Here is a tiny trained network, its code and every weight. The questions are about switching its units off for an input and a class, where a switched-off unit gives its printed mean instead of its output.

import numpy as np


def w(rows, s, z=0):
    codes = np.array(rows[::2]) - 128.0
    scale = np.full(codes.shape[1], s)
    scale[-1] = z or s
    return codes * scale


def f(y):
    return y / 2 * (1 + np.tanh(0.7978845608 * (y + 0.044715 * y**3)))


def log_softmax(a):
    a = a - a.max(-1, keepdims=True)
    return a - np.log(np.exp(a).sum(-1, keepdims=True))


def net(x, mask):
    res = np.array(x, float).reshape(1, 6) / 4 @ E
    y = f(res @ A[0][:, :-1].T + A[0][:, -1])
    res = res + np.where(mask, y, B[0][:, -1]) @ B[0][:, :-1]
    return log_softmax(res[-1] @ U[:, :-1].T + U[:, -1])


A, B = {}, {}
E = w([
[230,223,60,26,164,167,44,104],'x0',
[12,203,92,173,101,254,75,91],'x1',
[111,117,131,109,138,124,123,122],'x2',
[153,34,98,204,250,189,61,145],'x3',
[146,3,59,71,64,237,163,164],'x4',
[198,69,215,148,57,118,8,56],'x5',
],0.006)
A[0] = w([
[122,163,91,96,175,151,174,236,103],'n0',
[199,81,141,111,169,52,144,137,109],'n1',
[177,48,156,90,140,20,174,156,79],'n2',
[118,171,161,62,24,109,154,141,67],'n3',
[43,141,179,180,72,198,118,121,150],'n4',
[125,169,64,148,187,115,215,185,73],'n5',
[86,97,162,183,128,111,196,117,50],'n6',
[110,166,171,74,69,115,142,167,95],'n7',
[156,21,82,19,65,212,179,156,123],'n8',
[199,208,102,21,213,177,114,107,141],'n9',
[161,101,97,199,255,155,77,158,153],'n10',
[128,153,76,107,186,136,200,133,57],'n11',
[44,91,173,181,91,101,162,131,58],'n12',
[161,200,49,20,132,135,50,96,125],'n13',
[52,66,153,160,115,110,188,145,8],'n14',
[45,77,197,203,148,136,136,175,112],'n15',
[58,171,114,170,110,218,71,72,176],'n16',
[40,165,107,162,109,185,89,92,91],'n17',
[107,182,192,153,194,63,120,61,94],'n18',
[184,99,192,155,73,120,15,92,127],'n19',
[63,90,192,184,109,94,191,161,31],'n20',
[70,217,147,161,200,32,77,111,71],'n21',
[112,81,105,89,52,249,159,130,69],'n22',
[174,97,138,85,163,42,137,174,122],'n23',
[98,192,103,146,188,103,179,228,116],'n24',
[81,177,136,72,29,77,145,107,111],'n25',
[143,51,122,191,217,150,59,155,155],'n26',
[190,143,184,190,65,109,60,94,100],'n27',
[120,86,150,140,209,173,103,121,147],'n28',
[34,185,166,126,119,195,78,97,135],'n29',
[81,177,70,113,172,107,203,161,100],'n30',
[140,78,105,187,233,151,87,163,148],'n31',
[137,78,186,104,31,107,35,73,138],'n32',
],0.0069,0.0012)
B[0] = w([
[71,91,123,132,143,167,81,70,189],'n0',
[182,95,85,84,178,157,195,143,192],'n1',
[216,122,64,105,189,152,192,165,220],'n2',
[90,174,145,52,42,102,164,137,186],'n3',
[209,119,135,93,162,154,155,145,192],'n4',
[80,64,115,128,119,173,132,54,194],'n5',
[135,126,189,141,152,181,87,155,171],'n6',
[116,170,163,89,62,86,171,133,160],'n7',
[111,111,83,243,70,47,24,211,255],'n8',
[159,149,222,175,163,208,78,138,223],'n9',
[63,235,192,71,38,63,191,154,209],'n10',
[73,57,142,120,132,168,115,102,170],'n11',
[174,162,183,155,148,202,93,151,186],'n12',
[168,180,222,144,130,205,98,155,225],'n13',
[137,159,171,139,146,188,68,158,183],'n14',
[156,137,184,125,132,129,111,136,196],'n15',
[196,104,82,57,213,107,223,162,217],'n16',
[182,99,50,100,206,137,213,148,195],'n17',
[157,102,70,186,141,45,75,166,185],'n18',
[52,48,107,100,144,165,129,58,212],'n19',
[162,144,204,127,140,224,94,152,195],'n20',
[126,118,45,254,96,63,36,174,204],'n21',
[167,102,70,162,122,36,82,179,208],'n22',
[184,91,107,108,213,131,174,136,186],'n23',
[63,32,112,148,145,113,108,57,195],'n24',
[73,212,154,61,37,84,168,150,194],'n25',
[81,162,159,75,52,73,186,144,210],'n26',
[66,69,95,144,119,144,136,99,187],'n27',
[90,204,145,55,65,80,167,141,167],'n28',
[215,122,38,125,199,109,180,165,200],'n29',
[65,78,121,123,142,140,120,83,195],'n30',
[71,198,184,49,24,82,165,151,201],'n31',
[69,62,83,92,122,177,135,62,213],'n32',
],0.0057,0.0071)
U = w([
[60,216,152,50,30,45,232,161,252],'0',
[227,115,35,90,216,117,254,167,40],'1',
[126,117,36,236,94,17,29,199,111],'2',
[172,159,239,143,142,236,81,150,189],'3',
[21,41,76,115,125,155,139,2,23],'4',
],0.0094,0.00042)

Each question gives the input, the list of numbers given to net, and the class t.
The units are the neurons (one row each of A and B). Each row of codes is followed by its name. A weight is (code - 128) times the scale printed after its matrix; where a second scale follows, it is the last column's (A, B and U).
mask holds one flag per neuron, in row order. A switched-off neuron (its flag False) gives its mean, the last column of its row in B, instead of its output. The means were averaged over made-up inputs and are rounded, as every weight is.
A unit's drop is (log p(t) with every unit on - log p(t) with that unit switched off) / (log p(t) with every unit on - log p(t) with every unit switched off).
The circuit of an input: a set's keep is (log p(t) with only the set's units on - log p(t) with every unit switched off) / (log p(t) with every unit on - log p(t) with every unit switched off). Starting from the 12 units with the biggest drops (on a tie, the unit counted first), units are removed one at a time, each time the one whose removal leaves the highest keep (on an exact tie, the one counted first), for as long as the keep stays at least 0.8.
circuit, biggest first: the units of the circuit, biggest drop first
top k neurons: the k neurons with the biggest drops, biggest first
drop of u: that unit's drop, to one decimal
input [8,-2,-6,6,-2,-2], class 3: circuit, biggest first	n9
input [-5,4,-8,3,-4,-2], class 3: circuit, biggest first	n20, n12
input [-8,7,-6,4,8,-6], class 2: top 2 neurons	n22, n8
input [3,8,5,-7,7,6], class 1: circuit, biggest first	n16, n29
input [6,6,0,4,2,7], class 4: top 4 neurons	n19, n32, n27, n2
input [-6,7,0,3,-7,2], class 1: top 2 neurons	n16, n17
input [-7,-7,-7,-6,6,4], class 1: top 3 neurons	n2, n1, n23
input [-4,6,-3,0,-6,-8], class 4: top 3 neurons	n24, n5, n30
input [6,-3,1,6,2,-5], class 0: circuit, biggest first	n10, n31
input [-3,-5,1,-2,-4,5], class 1: top 3 neurons	n2, n8, n1
input [6,8,7,6,-7,2], class 1: top 2 neurons	n16, n29
input [-1,3,8,6,-2,-8], class 4: top 2 neurons	n24, n5
input [1,0,5,-1,4,6], class 4: top 3 neurons	n32, n19, n21
input [6,-3,3,7,-7,-5], class 0: circuit, biggest first	n10
input [3,3,-6,1,1,4], class 4: circuit, biggest first	n19, n12
input [5,3,-5,-5,7,-8], class 4: circuit, biggest first	n0, n30
input [8,-8,-6,-4,-5,8], class 1: top 2 neurons	n1, n2
input [-5,5,6,-6,3,-7], class 4: top 2 neurons	n30, n24
input [7,1,-8,-1,-8,-3], class 2: top 2 neurons	n21, n18
input [-6,-6,-4,6,-2,7], class 4: circuit, biggest first	n19
input [0,5,0,6,7,-5], class 2: top 2 neurons	n8, n22
input [5,1,0,8,-8,1], class 0: top 3 neurons	n10, n31, n26
input [0,2,-5,-5,-7,-3], class 2: top 2 neurons	n21, n18
input [-4,1,4,-5,-5,-8], class 4: drop of n24	0.1
input [-6,-1,-7,5,-3,6], class 3: drop of n27	-0.2
input [7,8,-2,-6,1,8], class 1: drop of n29	0.4
input [1,8,7,7,-5,0], class 1: drop of n17	0.7
input [-8,3,1,2,-6,-1], class 3: circuit, biggest first	n20
